Known rows:
<470>: [-1 -29 10 -46 20 5 10 26 -15 -9 -30 -29 -37 40 0 4 -10 13 -6 10 -26 1 -23 -23 -10 12 21 7 -12 0 19 6 -13 -17]
<446>: [-53 90 22 6 -7 -4 -13 -16 39 -24 -6 -43 -12 -26 10 30 50 0 -44 16 70 -73 0 44 8 36 23 13 40 -36 -17 1 17 -60]
<560>: [50 -4 6 -22 7 20 1 16 -11 -25 -40 15 -14 9 -21 -24 -35 22 27 28 -5 32 13 -6 10 10 22 -20 10 -8 18 -11 -25 -18]
<110>: [25 -7 -47 9 22 -11 -13 15 39 28 -2 5 22 14 -23 -15 -33 21 37 10 -24 33 -46 -9 3 -4 -1 -7 28 29 8 -37 -6 14]
<777>: [38 2 -4 -17 18 9 16 28 -13 1 -13 -12 -14 7 -21 -11 -3 16 26 4 -13 12 -12 -11 -6 17 17 -30 -10 4 3 -21 -27 3]
<453>: [-46 30 22 -5 -31 -8 -2 -53 63 -16 33 0 10 -29 32 23 26 9 -55 -10 58 -19 -5 16 7 2 12 1 0 -9 -11 29 26 -25]
<895>: [11 -4 12 4 15 2 -11 22 -39 -12 0 18 -7 26 -9 -6 11 -16 18 -6 -26 10 26 -20 -11 -13 -6 7 -14 -27 -1 -6 5 8]
<968>: [8 17 -35 -15 4 -28 -18 9 40 16 -5 -14 20 3 -16 -25 -25 9 16 -5 -6 5 -34 0 16 -13 17 0 14 30 -24 -39 -20 22]
<1503>: [-11 -14 32 9 29 26 12 35 -31 5 -1 8 1 12 31 7 11 -46 34 -4 -43 10 31 -6 -5 2 5 -7 0 -11 24 -9 -5 0]
<668>: [40 31 3 -2 9 1 17 15 12 -1 11 -22 -1 -2 -16 -7 6 21 13 -8 5 9 -7 -15 5 14 10 -38 -13 -5 -14 -7 -8 -9]
<962>: [38 5 1 6 25 4 6 21 -48 -3 17 1 5 12 -19 -9 4 -19 38 -11 -39 26 23 -44 -12 -20 -15 -25 -12 -24 -29 -9 3 15]
<805>: [6 -20 -33 8 14 -16 -22 10 -3 14 7 20 31 10 -16 -19 -33 -26 40 -5 -48 32 -1 -24 4 -50 -18 11 26 13 -16 -27 4 31]
<929>: [42 -8 8 -6 14 6 7 20 -18 -17 -60 -11 -23 18 -6 -19 -40 21 -1 26 5 2 21 7 25 15 -1 9 -4 -13 29 19 -21 -38]
<1360>: [13 -65 -9 -9 13 19 20 16 -77 11 -12 -4 -21 6 -6 8 -14 -17 21 3 -47 19 14 -15 -13 -16 -29 7 7 14 -1 2 -2 14]
<241>: [-52 -17 35 -15 -46 4 -6 -52 59 10 21 65 -5 -25 57 10 13 20 -72 4 66 -14 3 9 5 5 26 5 -43 16 31 32 5 4]
<1247>: [-64 29 -5 32 -9 -33 -44 -43 55 24 22 38 39 -29 38 9 -1 -33 -39 10 42 -31 20 8 27 -50 -15 37 25 1 -28 1 33 -2]
<1187>: [20 8 4 2 11 -5 -18 17 -43 -13 16 3 2 29 -18 -15 7 -19 28 -12 -29 11 28 -28 -12 -18 1 -13 -18 -29 -37 -13 3 27]

Facts:
<1000> {rokuber=j, bezigris=trabri, potok=<141>, tesan=<874>}
<1012> {rokuber=i, bezigris=tosuklo, tesan=<1126>}
<101> {rokuber=k, bezigris=gegi, tesan=<977>}
<1027> {bezigris=trabri, tesan=<610>}
<103> {rokuber=e, bezigris=deka, potok=<870>, tesan=<1520>}
<1040> {rokuber=b, bezigris=trabri, potok=<434>, tesan=<977>}
<1049> {rokuber=c, bezigris=trabri, tesan=<665>}
<105> {rokuber=c, bezigris=trabri, tesan=<1337>}
<1064> {rokuber=i, bezigris=trabri, potok=<684>, tesan=<379>}
<1072> {rokuber=i, bezigris=deka, tesan=<874>}
<110> {bezigris=gegi, tesan=<1126>}
<1126> {bezigris=trabri}
<1127> {rokuber=f, bezigris=trabri, tesan=<173>}
<1130> {rokuber=a, bezigris=tosuklo, potok=<8>, tesan=<943>}
<1134> {bezigris=gegi, potok=<968>, tesan=<376>}
<1138> {rokuber=a, bezigris=tosuklo, tesan=<803>}
<1153> {rokuber=g, bezigris=deka, tesan=<1027>}
<1154> {rokuber=b, bezigris=gegi, tesan=<528>}
<1157> {rokuber=j, bezigris=trabri, tesan=<8>}
<1161> {rokuber=i, bezigris=tosuklo, potok=<1027>, tesan=<1520>}
<1162> {rokuber=a, bezigris=trabri, potok=<958>, tesan=<665>}
<1181> {rokuber=f, bezigris=gegi, tesan=<434>}
<1187> {bezigris=trabri, potok=<8>, tesan=<1388>}
<1203> {rokuber=f, bezigris=trabri, potok=<30>, tesan=<805>}
<1221> {rokuber=h, bezigris=trabri, tesan=<376>}
<1247> {bezigris=trabri}
<1255> {rokuber=g, bezigris=trabri, potok=<379>, tesan=<943>}
<1256> {rokuber=b, bezigris=gegi, tesan=<1388>}
<1261> {rokuber=j, bezigris=tosuklo, potok=<1476>, tesan=<635>}
<1284> {rokuber=e, bezigris=trabri, tesan=<943>}
<128> {bezigris=trabri, tesan=<1386>}
<1292> {rokuber=b, bezigris=deka, potok=<110>, tesan=<610>}
<1297> {rokuber=i, bezigris=trabri, tesan=<635>}
<1304> {rokuber=a, bezigris=tosuklo, potok=<943>, tesan=<1027>}
<1306> {rokuber=h, bezigris=trabri, tesan=<684>}
<1337> {bezigris=trabri, tesan=<1520>}
<1352> {bezigris=tosuklo, tesan=<812>}
<1357> {rokuber=d, bezigris=trabri, potok=<434>, tesan=<434>}
<1360> {rokuber=i, bezigris=trabri, tesan=<752>}
<1364> {rokuber=a, bezigris=tosuklo, tesan=<379>}
<1371> {bezigris=deka, tesan=<958>}
<1386> {bezigris=tosuklo}
<1388> {bezigris=gegi, tesan=<1386>}
<138> {rokuber=g, bezigris=deka, potok=<75>, tesan=<173>}
<141> {rokuber=j, bezigris=deka, tesan=<812>}
<1447> {rokuber=k, bezigris=trabri, tesan=<528>}
<1476> {bezigris=deka}
<1488> {rokuber=a, bezigris=deka, tesan=<977>}
<1494> {bezigris=trabri, tesan=<752>}
<1496> {rokuber=c, bezigris=gegi, tesan=<379>}
<1503> {rokuber=f, bezigris=trabri, potok=<684>, tesan=<968>}
<1518> {rokuber=h, bezigris=tosuklo, potok=<702>, tesan=<528>}
<1519> {rokuber=g, bezigris=deka, tesan=<803>}
<1520> {bezigris=tosuklo}
<1522> {rokuber=e, bezigris=trabri, tesan=<173>}
<1553> {rokuber=i, bezigris=tosuklo, tesan=<803>}
<1574> {rokuber=k, bezigris=trabri, tesan=<1027>}
<157> {rokuber=a, bezigris=gegi, tesan=<1126>}
<173> {bezigris=tosuklo, tesan=<1247>}
<184> {rokuber=g, bezigris=gegi, potok=<672>, tesan=<968>}
<188> {rokuber=i, bezigris=deka, potok=<1520>, tesan=<977>}
<203> {rokuber=d, bezigris=trabri, tesan=<1476>}
<206> {rokuber=j, bezigris=trabri, tesan=<173>}
<213> {bezigris=trabri, tesan=<635>}
<232> {rokuber=g, bezigris=tosuklo, tesan=<745>}
<23> {rokuber=c, bezigris=tosuklo, tesan=<635>}
<241> {rokuber=e, bezigris=deka, tesan=<635>}
<257> {bezigris=gegi, potok=<1049>, tesan=<684>}
<271> {rokuber=b, bezigris=tosuklo, tesan=<958>}
<282> {rokuber=b, bezigris=trabri, potok=<812>, tesan=<684>}
<299> {bezigris=deka, tesan=<1027>}
<300> {bezigris=deka, tesan=<805>}
<30> {rokuber=j, bezigris=deka, tesan=<1388>}
<314> {rokuber=k, bezigris=trabri, potok=<8>, tesan=<8>}
<336> {rokuber=c, bezigris=deka, potok=<1181>, tesan=<173>}
<340> {rokuber=g, bezigris=deka, potok=<1049>, tesan=<665>}
<356> {rokuber=f, bezigris=tosuklo, tesan=<1337>}
<376> {bezigris=trabri, tesan=<1247>}
<377> {rokuber=g, bezigris=trabri, tesan=<1520>}
<379> {bezigris=trabri, tesan=<1247>}
<381> {rokuber=a, bezigris=trabri, potok=<635>, tesan=<1476>}
<402> {rokuber=c, bezigris=deka, potok=<57>, tesan=<110>}
<403> {bezigris=deka, tesan=<968>}
<404> {rokuber=e, bezigris=deka, potok=<805>, tesan=<1476>}
<419> {rokuber=i, bezigris=gegi, potok=<498>, tesan=<805>}
<434> {bezigris=deka, tesan=<610>}
<444> {bezigris=tosuklo, tesan=<379>}
<446> {rokuber=c, bezigris=gegi, potok=<1000>, tesan=<977>}
<453> {bezigris=deka, tesan=<376>}
<454> {bezigris=tosuklo, tesan=<943>}
<470> {rokuber=h, bezigris=deka, potok=<1386>, tesan=<610>}
<498> {rokuber=e, bezigris=trabri, potok=<745>, tesan=<968>}
<4> {rokuber=a, bezigris=gegi, tesan=<110>}
<512> {rokuber=k, bezigris=gegi, tesan=<635>}
<528> {bezigris=tosuklo, tesan=<1386>}
<543> {rokuber=d, bezigris=trabri, potok=<943>, tesan=<805>}
<554> {bezigris=deka, potok=<1518>, tesan=<977>}
<560> {rokuber=b, bezigris=gegi, potok=<282>, tesan=<110>}
<564> {rokuber=f, bezigris=gegi, tesan=<610>}
<567> {rokuber=c, bezigris=trabri, tesan=<684>}
<57> {rokuber=i, bezigris=tosuklo, potok=<684>, tesan=<1337>}
<592> {rokuber=a, bezigris=deka, tesan=<745>}
<59> {rokuber=c, bezigris=deka, tesan=<943>}
<610> {bezigris=trabri}
<612> {rokuber=j, bezigris=tosuklo, tesan=<110>}
<625> {rokuber=f, bezigris=gegi, potok=<968>, tesan=<1520>}
<635> {bezigris=deka, tesan=<1247>}
<63> {rokuber=a, bezigris=tosuklo, potok=<128>, tesan=<376>}
<64> {rokuber=d, bezigris=deka, potok=<977>, tesan=<977>}
<657> {rokuber=j, bezigris=gegi, tesan=<665>}
<665> {bezigris=tosuklo, tesan=<1386>}
<668> {rokuber=a, bezigris=gegi, potok=<803>, tesan=<812>}
<671> {rokuber=j, bezigris=deka, tesan=<803>}
<672> {rokuber=e, bezigris=gegi, tesan=<958>}
<684> {bezigris=trabri, tesan=<1247>}
<702> {rokuber=c, bezigris=trabri, potok=<110>, tesan=<1027>}
<745> {bezigris=deka, tesan=<958>}
<74> {rokuber=h, bezigris=trabri, potok=<1049>, tesan=<379>}
<752> {bezigris=trabri, tesan=<1126>}
<757> {rokuber=a, bezigris=gegi, potok=<977>, tesan=<1247>}
<75> {bezigris=trabri, potok=<1518>, tesan=<110>}
<767> {rokuber=b, bezigris=trabri, tesan=<805>}
<768> {rokuber=g, bezigris=trabri, tesan=<805>}
<777> {rokuber=g, bezigris=gegi, potok=<874>, tesan=<110>}
<778> {rokuber=d, bezigris=tosuklo, potok=<1127>, tesan=<958>}
<791> {rokuber=k, bezigris=trabri, tesan=<1337>}
<803> {bezigris=tosuklo, tesan=<1476>}
<805> {bezigris=trabri, tesan=<1126>}
<812> {bezigris=trabri}
<865> {rokuber=e, bezigris=gegi, potok=<1027>, tesan=<665>}
<870> {bezigris=deka, potok=<282>, tesan=<745>}
<874> {bezigris=trabri}
<881> {rokuber=h, bezigris=tosuklo, potok=<203>, tesan=<665>}
<892> {rokuber=b, bezigris=trabri, tesan=<1337>}
<895> {rokuber=j, bezigris=trabri, potok=<203>, tesan=<968>}
<896> {rokuber=h, bezigris=gegi, tesan=<968>}
<897> {rokuber=a, bezigris=deka, tesan=<635>}
<8> {bezigris=trabri, tesan=<1520>}
<90> {rokuber=i, bezigris=tosuklo, tesan=<943>}
<915> {rokuber=f, bezigris=trabri, potok=<968>, tesan=<1126>}
<929> {rokuber=h, bezigris=tosuklo, potok=<282>, tesan=<1476>}
<943> {bezigris=trabri, tesan=<1520>}
<958> {bezigris=tosuklo}
<962> {rokuber=a, bezigris=trabri, potok=<379>, tesan=<805>}
<965> {rokuber=i, bezigris=gegi, tesan=<173>}
<968> {bezigris=gegi, tesan=<874>}
<976> {rokuber=e, bezigris=gegi, potok=<434>, tesan=<1337>}
<977> {bezigris=tosuklo, tesan=<1247>}

Rows:
No name comes twice in this set of rows, the named rows included.
[-38 6 17 -3 -21 7 14 -34 21 11 -7 -15 -26 -41 44 34 20 10 -74 18 68 -48 -4 42 18 25 3 14 1 19 4 27 6 -37]  <965>
[-45 73 15 9 4 3 -22 -36 46 -13 32 -43 -7 -17 12 40 58 10 -32 29 62 -45 -14 11 -10 30 27 -12 46 -54 -26 9 51 -58]  <554>
[52 31 -4 12 13 -3 18 17 2 4 1 -33 3 -1 -19 -15 3 15 22 -4 3 2 3 -5 4 24 -4 -35 -24 -12 -9 -3 -13 -1]  <1304>
[-75 31 21 41 2 -16 -29 -28 77 31 29 26 54 -35 79 17 6 -62 -19 1 19 -24 27 26 39 -36 -3 22 35 9 -1 0 33 -13]  <684>
[-29 28 47 16 -12 9 -35 -51 7 -30 -20 75 1 -43 38 2 -10 -24 -42 45 65 -16 83 2 36 -33 -1 18 20 -45 -3 39 27 -49]  <282>
[12 6 5 -49 9 1 17 13 -14 -10 -4 -24 -18 14 -15 -11 7 11 16 3 -16 4 -15 -29 -17 8 33 -23 -22 -6 -17 -7 -26 7]  <340>
[-61 9 55 21 15 17 -1 -15 -4 23 4 2 -12 -31 90 35 27 -59 -43 21 28 -46 52 16 22 0 3 10 2 -12 2 24 21 -34]  <1064>
[3 -47 -6 -43 0 19 30 -1 -30 2 -10 -33 -25 -1 0 11 -13 14 -3 6 -18 11 -25 -12 -13 8 9 -10 5 23 6 11 -14 -5]  <1072>
[47 23 19 -32 3 12 -4 -18 18 -44 -5 15 9 -1 -16 -25 -33 18 23 20 6 50 24 -32 15 -18 27 -41 12 -35 -10 10 0 -33]  <870>
[-9 73 20 32 -7 -20 -2 -28 53 11 17 -14 13 -38 27 11 28 6 -47 10 78 -52 16 17 28 23 2 -13 -23 -19 -20 21 11 -29]  <63>
[-64 18 38 4 2 -18 -32 -4 -15 2 -17 8 -34 7 46 23 28 -28 -74 10 39 -69 40 5 12 -14 -6 51 -20 -25 -12 26 15 -28]  <74>
[4 -16 4 -31 14 16 -2 16 -6 -2 -6 4 -22 25 -7 4 3 21 11 23 -13 15 -21 -24 -24 18 25 -12 -1 -8 24 -3 -6 -4]  <1292>
[29 -17 5 2 19 0 9 43 -28 4 -47 -35 -32 38 -10 -5 -12 20 0 5 -13 -14 -8 9 3 38 5 10 -23 0 30 2 -25 -11]  <881>

Now the same elements, written a new way:
Known rows:
<1153>: [4 13 -9 8 -21 18 7 3 1 13 -4 -12 -7 9 -6 -6 -8 -3 3 5 7 3 -26 7 17 7 14 10 -2 -13 -13]
<612>: [2 -18 10 3 -12 -2 0 -9 5 -1 -12 -17 29 10 26 -15 -14 -16 4 2 21 23 18 20 -10 12 -1 -8 19 -19 36]
<757>: [12 -46 -23 14 -6 4 1 -1 24 -30 4 -24 -28 -2 -14 9 -12 37 9 15 -22 2 17 14 -8 0 23 -1 -19 -12 -21]
<173>: [-4 -69 -5 1 -4 -2 -6 -15 21 29 -5 3 -40 -19 -10 -1 7 -26 3 26 -14 33 76 -13 -26 6 14 -22 3 -12 31]
<105>: [3 20 18 -4 -19 11 -7 12 11 9 -9 2 16 -16 2 -19 -2 -28 10 4 -7 -13 -39 -9 10 4 18 14 -19 -13 -7]
<528>: [-10 -14 20 0 5 12 2 -5 9 39 -15 14 -4 4 3 -19 9 -20 12 13 -4 16 54 -18 -20 -24 10 -33 8 -6 31]
<1187>: [2 -17 5 0 -7 20 -6 6 13 1 -4 -8 17 2 -2 -12 -2 8 7 0 -5 -4 -15 5 11 -8 3 -1 10 -8 10]
<1522>: [8 -49 -8 5 -18 4 -9 -1 19 0 6 -19 -12 -22 -13 -1 4 11 3 7 -9 10 22 10 -2 26 7 9 3 -8 6]
<1127>: [13 -47 -10 7 -25 7 -10 0 17 -1 11 -17 -19 -30 -10 5 7 -17 10 1 -9 14 -2 11 -9 18 10 2 -4 -13 14]
<257>: [9 -49 -30 14 -8 13 0 1 26 -18 4 -21 -28 -4 -9 10 -4 23 14 9 -15 -6 12 11 -5 3 29 10 -19 -15 -14]
<870>: [6 -5 -4 13 -20 14 4 6 5 3 1 -10 -10 10 -7 -5 -3 -10 22 10 13 3 -23 10 11 1 6 6 3 -9 -19]
<543>: [6 20 0 5 -17 26 -2 1 6 -10 5 -12 35 7 8 -10 -7 -2 -20 -2 10 -1 -15 16 6 -10 11 5 24 -24 44]
<767>: [8 7 7 10 -19 19 -1 4 2 -10 6 -15 27 4 5 -14 -1 30 -11 6 14 0 -1 21 -4 -6 6 6 27 -16 27]
<1157>: [2 -8 15 -2 -13 7 -5 9 8 7 -10 -11 18 -13 -3 -16 0 -12 14 -2 -11 -6 -29 -2 13 7 7 4 -8 -5 -20]
<90>: [-2 5 28 -7 -10 -3 -10 6 11 16 -26 7 7 -6 20 -17 -8 -47 28 18 10 7 -1 -3 0 21 8 5 -19 -5 -3]
<1255>: [0 20 11 -9 -7 20 -7 10 9 21 -17 -6 27 -13 0 -13 -10 -15 -2 -4 -14 -7 -37 -4 28 9 11 9 -11 -6 -12]
<1040>: [8 -30 -8 4 -10 8 -13 1 18 -4 4 -13 -5 -24 -13 2 -2 15 -10 24 -11 13 5 4 -8 16 10 8 -2 -13 10]

Rows:
No name comes twice in this set of rows, the named rows included.
[-1 -60 -6 -4 -11 -16 -10 -13 21 -1 -13 -15 -7 -11 5 -7 -13 -24 8 25 -4 30 49 5 -6 35 7 -2 6 -15 18]  <1261>
[10 19 -19 16 -10 31 10 1 8 -12 -1 -21 15 21 6 4 -18 28 -18 -15 -1 -7 -10 29 7 -19 30 3 -4 -21 16]  <777>
[5 11 -14 4 -14 27 7 8 17 -8 -6 -14 9 10 -5 8 -12 4 -2 -9 -11 -15 -14 12 18 -7 32 3 -7 -13 -10]  <184>
[5 -34 -1 -2 -22 -12 -9 -10 18 4 -10 -9 -10 -19 9 -6 -8 -58 2 27 -2 27 38 4 -19 38 21 7 -4 -26 35]  <23>
[5 -16 8 6 -12 16 -4 8 12 3 -3 -13 9 -4 -1 -14 3 27 9 -2 3 -5 1 9 7 8 0 6 7 -1 1]  <498>
[7 39 6 4 -23 10 1 11 6 7 -6 0 -8 7 -2 -10 -8 -34 20 17 6 -9 -55 -2 13 0 13 13 -26 -12 -34]  <59>
[4 16 1 0 -12 23 -5 3 10 8 -4 -3 19 -5 1 -13 -6 0 -12 8 -7 -4 -20 1 2 -9 14 10 -2 -17 24]  <1357>
[8 18 1 9 -12 18 1 8 7 -2 3 -2 -15 14 -6 -1 -7 1 8 22 10 -1 -17 7 9 -11 10 4 4 -9 -24]  <1292>
[3 -2 11 4 -17 3 -5 -2 8 2 -10 -7 21 10 28 -15 -10 -22 3 9 24 16 27 23 -11 9 1 -1 12 -18 45]  <1012>
[4 -3 18 -3 -8 13 -8 15 11 12 -15 -1 17 -10 -2 -16 1 3 21 1 -2 -11 -31 5 17 9 -2 9 -11 2 -26]  <1284>
[9 21 -16 15 -20 23 6 1 2 -12 7 -15 1 28 7 -9 -19 -8 -9 13 20 6 -32 21 4 -17 8 9 13 -26 16]  <402>
[-3 11 27 -5 -9 25 -2 12 9 37 -11 12 3 -14 -17 -16 18 -13 18 -2 -20 -8 -14 -21 2 -20 15 -21 -12 2 -15]  <943>
[0 12 10 -5 -15 13 -4 9 10 17 -15 -5 25 -14 -4 -15 -1 -14 8 -4 -7 -10 -26 -3 22 18 14 14 -12 -8 -11]  <377>
[5 -6 -6 11 -12 17 1 6 6 3 0 -9 -15 18 -3 -4 -12 17 15 11 12 5 -18 16 15 -2 -4 3 -1 -3 -27]  <404>

The same elements again, as new rows of numbers:
Known rows:
<1247>: [12 -5 16 -1 14 0 -18 24 3 -25 10 -23 6 -5 48 10 -7 -4 -5 -10 -9 3 14 -6 19 -16 14]
<206>: [11 -5 8 3 19 1 -25 19 4 -27 6 -23 -5 13 57 4 -6 2 -3 -4 2 2 16 -12 21 -17 14]
<657>: [1 -2 3 -5 9 6 18 7 -21 -27 8 -14 8 1 43 8 6 10 9 2 6 1 5 -9 25 -15 7]
<314>: [4 2 16 0 -2 7 15 16 -16 -22 3 -13 23 -7 25 10 3 2 3 -4 0 0 1 -5 18 -5 -1]
<1574>: [4 -1 15 -1 2 4 11 20 -16 -23 5 -11 23 3 38 9 2 3 1 -7 -4 3 -3 -6 19 -7 5]
<381>: [21 0 9 5 0 9 -1 23 -12 -24 4 -17 25 2 18 7 4 10 3 -9 -7 -6 -8 -5 19 -8 7]
<672>: [6 -5 5 -4 9 5 15 13 -23 -25 12 -16 11 -15 46 9 5 8 7 -4 0 2 -1 -7 28 -15 11]
<90>: [16 -7 -1 13 7 9 -7 35 -27 -16 4 -14 -4 17 -1 16 4 15 16 -4 7 5 -13 6 40 -12 -6]
<805>: [2 -3 13 -3 2 4 18 17 -21 -22 3 -9 26 -10 51 7 4 3 2 -5 -1 6 -13 -5 20 -5 8]
<768>: [8 -1 10 -3 4 5 16 11 -21 -21 0 -7 23 16 46 5 6 10 4 0 -2 5 -9 -4 17 -9 8]
<1064>: [23 -9 10 10 26 10 -43 28 9 -33 8 -22 6 19 38 11 -1 19 3 -9 -6 -4 7 -14 12 -18 21]
<1256>: [-1 2 3 -1 7 8 23 17 -20 -29 12 -17 10 17 33 8 4 10 9 -3 0 -3 4 -10 28 -12 7]
<592>: [21 -2 9 9 0 8 -7 31 -12 -21 2 -14 20 12 20 8 1 9 3 -10 -5 -1 -15 -4 24 -5 4]
<271>: [2 -2 4 11 9 5 6 39 -23 -17 8 -13 -10 48 8 16 -1 9 13 -5 -1 12 -1 4 38 -14 -6]
<1284>: [8 -4 10 0 3 7 10 13 -18 -25 1 -12 19 -14 38 5 4 7 3 -2 7 0 -10 -5 18 -7 4]
<1371>: [6 -3 16 4 3 3 2 23 -15 -20 2 -10 13 -1 32 10 1 2 1 -6 -1 9 -7 -2 19 -7 1]
<895>: [6 -2 7 2 7 6 4 10 -13 -27 -1 -14 7 5 37 5 3 10 4 3 10 0 2 -7 17 -9 2]

Rows:
No name comes twice in this set of rows, the named rows included.
[17 -4 2 7 2 10 -1 17 -16 -28 0 -16 16 -11 30 3 5 14 7 -4 8 -7 -14 -10 23 -4 5]  <1360>
[2 -3 8 2 8 5 4 12 -14 -27 0 -13 8 1 51 2 2 9 3 1 9 2 0 -9 20 -8 7]  <1000>
[6 -4 8 7 7 4 -4 18 -14 -23 -2 -11 4 14 40 5 1 7 3 1 10 6 -5 -6 21 -7 0]  <671>
[-1 -3 7 2 5 6 10 10 -16 -27 0 -12 9 -1 42 4 3 9 5 2 11 2 -4 -10 19 -5 3]  <1157>
[9 -10 6 20 18 14 -14 40 -24 -21 8 -11 -1 23 2 21 7 23 19 -5 5 9 -13 1 31 -12 0]  <57>
[19 -6 1 15 7 10 -5 33 -28 -14 4 -15 -5 16 -8 16 4 14 16 -3 8 3 -8 8 37 -13 -10]  <1161>
[-1 -5 16 5 2 3 5 27 -18 -21 2 -13 12 -19 45 9 -2 0 -1 -8 1 7 -11 -8 29 -2 4]  <434>
[19 -2 7 13 2 9 1 39 -29 -11 6 -14 3 18 -17 20 3 9 14 -8 -4 3 -9 11 37 -13 -10]  <1130>
[28 -6 7 13 17 3 -33 47 -7 -12 14 -23 -8 36 11 20 -6 4 7 -16 -15 7 4 7 40 -22 6]  <1364>

